Below is a small trained network, with its code and all its weights. Each question gives an input and a target symbol and asks what happens when units are switched off, that is, made to give their printed mean instead of their output.

import numpy as np


def w(rows, s, z=0):
    codes = np.array(rows[::2]) - 128.0
    scale = np.full(codes.shape[1], s)
    scale[-1] = z or s
    return codes * scale


def norm(h):
    return h / np.sqrt((h * h).mean(-1, keepdims=True) + 1e-5)


def f(y):
    return np.maximum(y, 0)


def softmax(a):
    e = np.exp(a - a.max(-1, keepdims=True))
    return e / e.sum(-1, keepdims=True)


def log_softmax(a):
    a = a - a.max(-1, keepdims=True)
    return a - np.log(np.exp(a).sum(-1, keepdims=True))


def net(x, mask):
    ids = ['Γαζξπω'.index(c) for c in x.split()]
    T = len(ids)
    res = E[ids] + P[:T]
    u = 0
    for l in range(2):
        q, k, v = (norm(res) @ M[l].T for M in (Q, K, V))
        z = softmax(np.where(np.tri(T) > 0, q @ k.T / 2**0.5, -1e9)) @ v
        res = res + np.where(mask[u], z, O[l][:, -1]) @ O[l][:, :-1]
        u += 1
        y = f(norm(res) @ A[l][:, :-1].T + A[l][:, -1])
        res = res + np.where(mask[u : u + 4], y, B[l][:, -1]) @ B[l][:, :-1]
        u += 4
    return log_softmax(norm(res)[-1] @ U[:, :-1].T + U[:, -1])


Q, K, V, O, A, B = {}, {}, {}, {}, {}, {}
E = w([
[145,166,146,253,89,128,132,143,77,104,138,114],'Γ',
[145,159,68,149,83,129,82,117,97,150,145,186],'α',
[40,102,148,111,136,128,182,152,139,110,95,177],'ζ',
[152,95,131,123,107,67,66,84,105,98,61,218],'ξ',
[150,141,210,162,157,143,137,103,128,124,117,188],'π',
[95,113,87,191,122,96,128,54,205,158,77,105],'ω',
],0.026)
P = w([
[166,166,167,26,42,202,236,3,36,97,101,86],'0',
[148,145,135,119,70,231,175,141,119,136,6,150],'1',
[73,194,127,173,200,196,128,38,58,93,112,144],'2',
[132,162,181,145,87,197,128,197,220,149,99,192],'3',
[129,99,87,174,140,120,159,198,132,217,61,168],'4',
[83,157,117,180,240,86,107,104,83,119,246,198],'5',
[131,45,176,151,121,93,119,224,240,228,203,178],'6',
[123,99,111,175,200,55,87,163,122,152,232,189],'7',
],0.011)
Q[0] = w([
[216,97,157,93,24,224,126,212,200,121,74,120],'0.h0',
[67,118,126,219,104,136,136,106,172,254,99,230],'0.h0',
],0.0084)
K[0] = w([
[79,250,131,101,127,225,108,2,114,10,88,115],'0.h0',
[110,120,138,157,159,61,75,180,176,79,243,184],'0.h0',
],0.0073)
V[0] = w([
[103,93,192,111,189,118,253,168,141,39,112,69],'0.h0',
[84,88,118,77,101,91,56,96,103,138,75,200],'0.h0',
],0.0048)
O[0] = w([
[149,193,148,79,156,51,178,142,121,249,94,164,22],'0.h0',
[52,172,142,43,133,77,79,242,115,179,69,45,254],'0.h0',
],0.012,0.0047)
A[0] = w([
[209,162,249,106,205,178,142,166,128,64,143,155,34],'0.n0',
[95,117,144,113,155,129,125,164,154,119,147,82,15],'0.n1',
[71,122,112,116,65,202,192,188,42,115,193,119,254],'0.n2',
[95,29,129,70,82,224,132,108,122,1,154,76,54],'0.n3',
],0.0072,0.0016)
B[0] = w([
[175,77,73,138,166,166,31,92,94,195,129,41,170],'0.n0',
[158,109,140,171,246,117,164,157,178,68,129,95,170],'0.n1',
[149,169,135,159,154,50,165,171,179,102,90,197,253],'0.n2',
[126,147,70,67,137,159,132,108,143,220,155,191,244],'0.n3',
],0.011,0.0036)
Q[1] = w([
[166,106,192,169,84,144,55,214,251,155,112,183],'1.h0',
[165,38,203,41,45,254,244,89,199,156,161,51],'1.h0',
],0.0063)
K[1] = w([
[86,140,185,112,187,85,98,92,182,129,254,125],'1.h0',
[144,235,130,90,52,158,123,88,63,49,94,132],'1.h0',
],0.01)
V[1] = w([
[96,151,7,156,59,94,240,130,253,118,136,47],'1.h0',
[97,187,176,118,108,119,186,178,108,6,148,229],'1.h0',
],0.0052)
O[1] = w([
[71,170,153,133,62,95,128,138,120,190,145,149,254],'1.h0',
[177,253,103,115,174,90,70,115,132,71,148,129,60],'1.h0',
],0.016,0.0064)
A[1] = w([
[154,144,68,94,115,78,76,96,151,144,88,93,75],'1.n0',
[156,251,102,110,105,99,52,161,138,184,146,77,170],'1.n1',
[163,131,116,105,138,114,132,87,123,112,170,254,255],'1.n2',
[97,135,139,192,106,92,109,51,191,90,119,160,160],'1.n3',
],0.0082,0.0038)
B[1] = w([
[112,120,83,86,71,90,124,171,207,155,160,174,165],'1.n0',
[35,56,137,133,222,163,216,167,58,131,116,124,202],'1.n1',
[114,139,110,198,227,124,120,191,182,89,97,6,210],'1.n2',
[157,198,178,170,35,140,95,128,163,159,153,119,254],'1.n3',
],0.012,0.0073)
U = w([
[201,164,149,213,104,94,157,156,103,100,152,128,87],'Γ',
[110,143,2,96,108,195,121,159,127,107,205,185,251],'α',
[106,164,115,95,212,101,194,144,149,203,145,172,84],'ζ',
[46,99,202,97,141,93,99,205,109,63,92,64,126],'ξ',
[152,36,127,154,188,166,171,107,113,155,146,150,110],'π',
[86,123,148,148,55,130,137,134,155,209,159,143,141],'ω',
],0.0066,0.0029)

Each question gives the input, a string of symbols that net reads in full, and the target symbol t.
The units are the heads (2 rows each of Q, K, V and O) and the neurons (one row each of A and B). Each row of codes is followed by its name. A weight is (code - 128) times the scale printed after its matrix; where a second scale follows, it is the last column's (O, A, B and U).
mask holds one flag per unit, layer by layer, with each layer's heads first. A switched-off unit (its flag False) gives its mean, the last column of its rows in O or B, instead of its output. The means were averaged over made-up inputs and are rounded, as every weight is.
A unit's drop is (log p(t) with every unit on - log p(t) with that unit switched off) / (log p(t) with every unit on - log p(t) with every unit switched off).
The circuit of an input: a set's keep is (log p(t) with only the set's units on - log p(t) with every unit switched off) / (log p(t) with every unit on - log p(t) with every unit switched off). Starting from all 10 units, units are removed one at a time, each time the one whose removal leaves the highest keep (on an exact tie, the one counted first), for as long as the keep stays at least 0.8.
circuit, biggest first: the units of the circuit, biggest drop first
k most important neurons: the k neurons with the biggest drops, biggest first
top k neurons in layer l: the k neurons of layer l with the biggest drops, biggest first
drop of u: that unit's drop, to one decimal
input ξ π α, target π: circuit, biggest first => (1.h0; 0.n0)
input ξ Γ ω, target Γ: circuit, biggest first => (0.h0; 1.h0; 1.n3; 0.n2)
input ξ ξ ξ α ζ Γ ξ, target Γ: circuit, biggest first => (0.h0; 1.h0; 1.n3)
input ω ζ ξ ξ α, target ξ: circuit, biggest first => (1.n1; 0.h0)
input ζ Γ Γ ξ, target Γ: circuit, biggest first => (0.h0; 1.h0)
input ζ ω ζ ω ζ α, target ξ: circuit, biggest first => (1.n2; 1.n1)
input ξ ζ α ω, target α: 2 most important neurons => (0.n3; 0.n2)
input α ω ξ α α ξ, target α: circuit, biggest first => (0.h0; 0.n3)
input ξ ξ π ζ α, target ζ: circuit, biggest first => (1.n1; 1.h0)
input ω ξ ζ ω ξ ω π ξ, target π: circuit, biggest first => (1.h0; 0.n0)
input ω ω π ξ ω, target ξ: 2 most important neurons => (0.n3; 0.n0)
input ζ ζ α, target ζ: circuit, biggest first => (1.n1; 0.h0)
input Γ ξ ζ ω, target ζ: 2 most important neurons => (1.n1; 0.n1)
input α Γ π Γ, target π: 2 most important neurons => (0.n0; 1.n3)
input ζ α ζ ζ ω Γ ω, target Γ: most important neuron => (1.n3)
input ω ζ Γ α, target Γ: 2 most important neurons => (1.n2; 1.n3)
input ξ Γ ζ ω, target ζ: 2 most important neurons => (1.n1; 0.n2)
input ξ ζ ω ω ω π ξ ω, target ξ: top neuron in layer 1 => (1.n0)
input α π ω, target π: drop of 1.h0 => 1.9
input ξ ω π ζ ξ Γ, target ξ: drop of 0.n0 => 0.0
input ω ω Γ ζ ξ Γ, target ξ: drop of 1.n1 => 0.6
